Below is a small trained network, with its code and all its weights. Each question gives an input and a class and asks what happens when units are switched off, that is, made to give their printed mean instead of their output.

import numpy as np


def w(rows, s, z=0):
    codes = np.array(rows[::2]) - 128.0
    scale = np.full(codes.shape[1], s)
    scale[-1] = z or s
    return codes * scale


def f(y):
    return y / 2 * (1 + np.tanh(0.7978845608 * (y + 0.044715 * y**3)))


def log_softmax(a):
    a = a - a.max(-1, keepdims=True)
    return a - np.log(np.exp(a).sum(-1, keepdims=True))


def net(x, mask):
    res = np.array(x, float).reshape(1, 8) / 4 @ E
    y = f(res @ A[0][:, :-1].T + A[0][:, -1])
    res = res + np.where(mask, y, B[0][:, -1]) @ B[0][:, :-1]
    return log_softmax(res[-1] @ U[:, :-1].T + U[:, -1])


A, B = {}, {}
E = w([
[174,196,43,133,108,189],'x0',
[132,124,129,122,125,130],'x1',
[121,128,124,132,122,124],'x2',
[130,127,128,126,128,129],'x3',
[130,129,129,127,131,128],'x4',
[41,185,165,56,124,184],'x5',
[152,189,121,62,123,2],'x6',
[76,84,33,80,219,111],'x7',
],0.011)
A[0] = w([
[60,167,165,81,88,176,52],'N1',
[188,77,99,149,117,98,94],'N2',
[91,85,73,112,135,114,27],'N3',
[127,80,177,107,147,112,42],'N4',
[100,48,216,140,136,91,81],'N5',
[99,97,119,185,125,178,61],'N6',
[183,168,72,143,137,149,64],'N7',
[156,204,131,65,96,8,81],'N8',
[147,204,72,141,108,174,65],'N9',
[149,181,53,152,127,156,86],'N10',
[201,94,107,186,172,90,68],'N11',
[94,103,199,109,168,117,58],'N12',
[175,162,221,149,85,129,11],'N13',
[173,93,106,157,126,109,74],'N14',
[134,209,67,96,111,181,81],'N15',
[89,66,194,100,151,59,29],'N16',
[169,188,55,148,121,164,82],'N17',
[110,79,10,67,232,112,43],'N18',
[105,126,126,168,142,148,48],'N19',
[173,210,190,163,102,99,72],'N20',
[123,109,165,174,93,165,80],'N21',
[85,86,187,141,164,96,87],'N22',
[154,70,148,153,150,198,74],'N23',
[187,100,119,191,101,98,95],'N24',
[109,74,174,113,133,100,54],'N25',
[119,144,122,141,174,124,59],'N26',
[184,32,87,193,105,116,80],'N27',
[94,97,172,148,150,103,45],'N28',
[105,93,115,167,167,180,71],'N29',
[152,142,167,135,114,140,2],'N30',
[112,111,111,177,137,196,82],'N31',
[182,84,119,125,129,122,55],'N32',
[121,121,122,125,112,124,106],'N33',
[160,146,204,193,29,156,80],'N34',
[81,168,163,33,137,199,56],'N35',
[184,157,75,128,135,157,84],'N36',
[121,77,152,177,91,216,96],'N37',
[82,181,160,57,120,148,64],'N38',
[124,144,109,94,109,78,12],'N39',
[97,129,146,68,106,167,55],'N40',
[88,52,50,84,199,136,60],'N41',
[162,156,124,151,157,55,25],'N42',
[99,82,113,177,165,178,93],'N43',
[170,199,95,73,127,83,82],'N44',
[70,105,63,124,200,105,94],'N45',
[207,69,92,187,130,88,95],'N46',
],0.011,0.0051)
B[0] = w([
[63,185,128,143,197,155,198],'N1',
[60,182,152,132,189,133,172],'N2',
[166,156,151,96,103,182,156],'N3',
[138,103,144,173,104,111,148],'N4',
[134,87,159,206,46,84,194],'N5',
[130,82,65,87,153,95,180],'N6',
[106,100,150,156,84,112,175],'N7',
[168,19,2,73,217,91,252],'N8',
[116,92,176,180,65,72,189],'N9',
[126,81,160,182,65,99,187],'N10',
[77,196,128,145,172,117,183],'N11',
[113,118,136,169,90,81,171],'N12',
[169,170,171,93,101,193,187],'N13',
[84,174,143,136,171,117,156],'N14',
[109,86,180,214,83,77,202],'N15',
[124,100,121,165,71,67,187],'N16',
[127,76,179,195,50,60,196],'N17',
[183,185,193,86,78,199,249],'N18',
[131,115,116,109,144,110,137],'N19',
[173,147,143,48,88,208,195],'N20',
[184,117,100,86,144,128,172],'N21',
[133,90,143,192,67,109,175],'N22',
[129,91,72,95,154,87,189],'N23',
[81,184,150,131,166,147,180],'N24',
[124,93,132,179,76,113,157],'N25',
[140,139,128,131,121,129,126],'N26',
[70,172,133,146,199,128,201],'N27',
[136,104,147,171,97,99,151],'N28',
[157,78,75,91,161,120,184],'N29',
[149,142,145,122,130,142,134],'N30',
[137,70,76,99,156,79,190],'N31',
[97,145,137,128,151,138,142],'N32',
[134,128,131,135,136,130,124],'N33',
[204,208,173,57,74,224,227],'N34',
[44,182,140,155,207,117,214],'N35',
[117,93,155,178,88,93,175],'N36',
[156,59,31,77,186,80,218],'N37',
[62,182,120,150,214,147,195],'N38',
[139,105,79,104,156,135,152],'N39',
[111,160,122,144,174,123,162],'N40',
[187,173,182,77,70,209,222],'N41',
[100,104,79,111,177,122,158],'N42',
[159,92,75,80,157,88,196],'N43',
[146,36,77,108,157,87,205],'N44',
[176,175,160,79,74,215,206],'N45',
[60,194,143,161,177,159,200],'N46',
],0.0082,0.012)
U = w([
[198,193,155,64,90,171,104],'0',
[143,59,42,78,184,91,254],'1',
[2,212,131,164,196,119,69],'2',
[108,87,153,227,50,81,84],'3',
],0.0097,0.0007)

Each question gives the input, the list of numbers given to net, and the class t.
The units are the neurons (one row each of A and B). Each row of codes is followed by its name. A weight is (code - 128) times the scale printed after its matrix; where a second scale follows, it is the last column's (A, B and U).
mask holds one flag per neuron, in row order. A switched-off neuron (its flag False) gives its mean, the last column of its row in B, instead of its output. The means were averaged over made-up inputs and are rounded, as every weight is.
A unit's drop is (log p(t) with every unit on - log p(t) with that unit switched off) / (log p(t) with every unit on - log p(t) with every unit switched off).
The circuit of an input: a set's keep is (log p(t) with only the set's units on - log p(t) with every unit switched off) / (log p(t) with every unit on - log p(t) with every unit switched off). Starting from the 12 units with the biggest drops (on a tie, the unit counted first), units are removed one at a time, each time the one whose removal leaves the highest keep (on an exact tie, the one counted first), for as long as the keep stays at least 0.8.
circuit, biggest first: the units of the circuit, biggest drop first
k most important neurons: the k neurons with the biggest drops, biggest first
drop of u: that unit's drop, to one decimal
input [7,0,-5,8,7,0,7,-1], class 1: 3 most important neurons	[N8 N44 N5]
input [-6,4,3,-8,1,-1,-8,-8], class 0: 2 most important neurons	[N34 N13]
input [-5,5,4,-6,0,-1,0,-6], class 0: circuit, biggest first	[N34]
input [8,-3,-2,-5,3,-3,3,8], class 0: 2 most important neurons	[N18 N41]
input [-1,1,-1,8,0,-2,-7,-6], class 1: 3 most important neurons	[N37 N18 N23]
input [-8,1,-1,7,-5,-8,1,0], class 2: 2 most important neurons	[N46 N27]
input [3,4,-5,6,8,8,-8,4], class 1: 3 most important neurons	[N37 N31 N29]
input [7,6,2,-1,6,-5,7,-4], class 1: 2 most important neurons	[N8 N44]
input [-8,0,0,-5,8,-6,-3,7], class 3: 4 most important neurons	[N5 N16 N22 N34]
input [-3,1,-1,2,-1,-5,-3,5], class 0: 2 most important neurons	[N41 N18]
input [-6,2,-3,-5,0,5,2,0], class 3: 3 most important neurons	[N5 N16 N22]
input [3,-3,-3,7,6,-8,-7,0], class 2: 4 most important neurons	[N46 N27 N8 N11]
input [-4,4,-4,0,5,-5,-1,5], class 0: 2 most important neurons	[N41 N18]
input [5,1,-6,4,-5,5,-2,2], class 2: circuit, biggest first	[N35]
input [8,0,-7,3,-3,4,0,-7], class 3: drop of N7	0.1
input [7,-6,-4,4,0,0,-8,0], class 1: drop of N37	0.6
input [7,2,-8,-6,4,8,-8,2], class 1: drop of N6	0.3
